Below is a small trained network, with its code and all its weights. Each question gives an input and a target symbol and asks what happens when units are switched off, that is, made to give their printed mean instead of their output.

import numpy as np


def w(rows, s, z=0):
    codes = np.array(rows[::2]) - 128.0
    scale = np.full(codes.shape[1], s)
    scale[-1] = z or s
    return codes * scale


def f(y):
    return y / 2 * (1 + np.tanh(0.7978845608 * (y + 0.044715 * y**3)))


def softmax(a):
    e = np.exp(a - a.max(-1, keepdims=True))
    return e / e.sum(-1, keepdims=True)


def log_softmax(a):
    a = a - a.max(-1, keepdims=True)
    return a - np.log(np.exp(a).sum(-1, keepdims=True))


def net(x, mask):
    ids = ['δθξσφψ'.index(c) for c in x.split()]
    T = len(ids)
    res = E[ids] + P[:T]
    r = res
    for j in range(2):
        rows = slice(3 * j, 3 * j + 3)
        q, k, v = (r @ M[0][rows].T for M in (Q, K, V))
        z = softmax(np.where(np.tri(T) > 0, q @ k.T / 3**0.5, -1e9)) @ v
        o = O[0][rows]
        res = res + np.where(mask[j], z, o[:, -1]) @ o[:, :-1]
    y = f(res @ A[0][:, :-1].T + A[0][:, -1])
    res = res + np.where(mask[2:10], y, B[0][:, -1]) @ B[0][:, :-1]
    return log_softmax(res[-1] @ U[:, :-1].T + U[:, -1])


Q, K, V, O, A, B = {}, {}, {}, {}, {}, {}
E = w([
[88,179,134,135,153,212,37],'δ',
[150,79,208,135,159,70,63],'θ',
[115,107,152,176,201,175,149],'ξ',
[180,140,141,155,135,155,150],'σ',
[47,112,149,181,175,122,47],'φ',
[134,7,223,57,77,102,75],'ψ',
],0.018)
P = w([
[71,103,46,67,254,203,225],'0',
[163,123,136,178,121,64,106],'1',
[137,112,127,177,100,79,104],'2',
[137,152,133,156,95,89,110],'3',
[132,168,130,158,63,91,106],'4',
[109,147,123,176,64,77,114],'5',
[96,143,119,185,73,82,122],'6',
],0.0086)
Q[0] = w([
[73,118,129,122,136,101,164],'H1',
[151,137,125,160,85,92,160],'H1',
[163,156,106,98,163,163,254],'H1',
[76,128,154,82,125,62,95],'H2',
[164,164,120,151,130,165,194],'H2',
[89,141,107,139,130,167,91],'H2',
],0.011)
K[0] = w([
[149,115,114,254,191,109,136],'H1',
[164,192,121,77,64,151,114],'H1',
[188,150,163,218,19,95,72],'H1',
[143,136,126,117,176,97,245],'H2',
[93,152,135,146,88,82,86],'H2',
[97,165,65,153,136,201,113],'H2',
],0.008)
V[0] = w([
[57,37,177,86,126,50,87],'H1',
[144,117,157,55,13,192,124],'H1',
[234,122,186,138,107,58,153],'H1',
[167,69,207,137,92,111,133],'H2',
[25,87,56,151,147,180,182],'H2',
[2,139,91,120,106,126,173],'H2',
],0.008)
O[0] = w([
[60,40,80,102,199,51,118,255],'H1',
[123,177,190,134,232,2,192,74],'H1',
[103,52,176,201,191,175,58,50],'H1',
[194,32,83,74,87,158,135,186],'H2',
[84,245,126,51,101,51,71,174],'H2',
[78,130,99,82,154,78,57,80],'H2',
],0.0065,0.0053)
A[0] = w([
[71,90,165,24,89,37,143,82],'N1',
[75,209,22,99,212,82,133,121],'N2',
[83,124,35,84,58,118,91,87],'N3',
[167,81,58,214,96,210,189,149],'N4',
[60,206,151,123,186,129,174,251],'N5',
[159,7,251,104,59,125,25,241],'N6',
[172,102,2,105,71,89,119,101],'N7',
[200,108,57,129,21,248,180,174],'N8',
],0.0062,0.0023)
B[0] = w([
[132,178,132,88,151,94,179,199],'N1',
[133,133,109,207,203,167,208,147],'N2',
[222,88,26,176,242,60,42,155],'N3',
[176,219,105,50,135,110,104,155],'N4',
[142,102,168,211,116,141,254,141],'N5',
[66,162,101,163,131,178,133,253],'N6',
[175,79,88,245,213,132,164,141],'N7',
[162,185,148,158,95,104,147,161],'N8',
],0.0073,0.016)
U = w([
[65,110,187,120,147,40,217,89],'δ',
[136,178,70,59,143,99,71,35],'θ',
[61,35,82,119,120,223,87,108],'ξ',
[178,200,106,113,93,102,253,168],'σ',
[47,175,175,100,63,149,118,253],'φ',
[247,71,45,132,175,107,137,97],'ψ',
],0.0063,0.0023)

Each question gives the input, a string of symbols that net reads in full, and the target symbol t.
The units are the heads (3 rows each of Q, K, V and O) and the neurons (one row each of A and B). Each row of codes is followed by its name. A weight is (code - 128) times the scale printed after its matrix; where a second scale follows, it is the last column's (O, A, B and U).
mask holds one flag per unit, heads first, then neurons. A switched-off unit (its flag False) gives its mean, the last column of its rows in O or B, instead of its output. The means were averaged over made-up inputs and are rounded, as every weight is.
A unit's drop is (log p(t) with every unit on - log p(t) with that unit switched off) / (log p(t) with every unit on - log p(t) with every unit switched off).
The circuit of an input: a set's keep is (log p(t) with only the set's units on - log p(t) with every unit switched off) / (log p(t) with every unit on - log p(t) with every unit switched off). Starting from all 10 units, units are removed one at a time, each time the one whose removal leaves the highest keep (on an exact tie, the one counted first), for as long as the keep stays at least 0.8.
units of the circuit, in order: the units of the circuit, biggest drop first
k most important neurons: the k neurons with the biggest drops, biggest first
heads that matter: for each layer, one digit per head in row order, 1 if its drop is at least 0.15 and else 0, layers parted by /
drop of u: that unit's drop, to one decimal
input σ σ φ σ, target φ: units of the circuit, in order => H1; N3; N1
input θ ψ φ ξ, target ξ: units of the circuit, in order => H1; N1
input φ φ δ φ θ, target ψ: 3 most important neurons => N3; N7; N4
input θ σ ψ δ θ, target ξ: units of the circuit, in order => H1; H2; N6
input φ ψ δ, target ψ: units of the circuit, in order => H1; N3; N7
input φ φ ψ θ, target ψ: units of the circuit, in order => H1; N7; N3
input φ ψ σ ξ σ φ, target ψ: 3 most important neurons => N3; N7; N6
input θ ξ σ θ φ θ, target ξ: heads that matter => 10
input θ δ ψ φ, target ξ: most important neuron => N1
input δ δ ψ δ ψ ψ ψ, target σ: 2 most important neurons => N8; N1
input φ φ ξ δ ψ, target ψ: drop of N3 => 1.1
input δ δ ψ σ ψ θ, target σ: drop of H1 => 1.6
input σ ψ ψ δ ψ ψ σ, target ψ: drop of N4 => 0.1
input σ ψ ψ ψ ψ σ, target ψ: most important neuron => N4
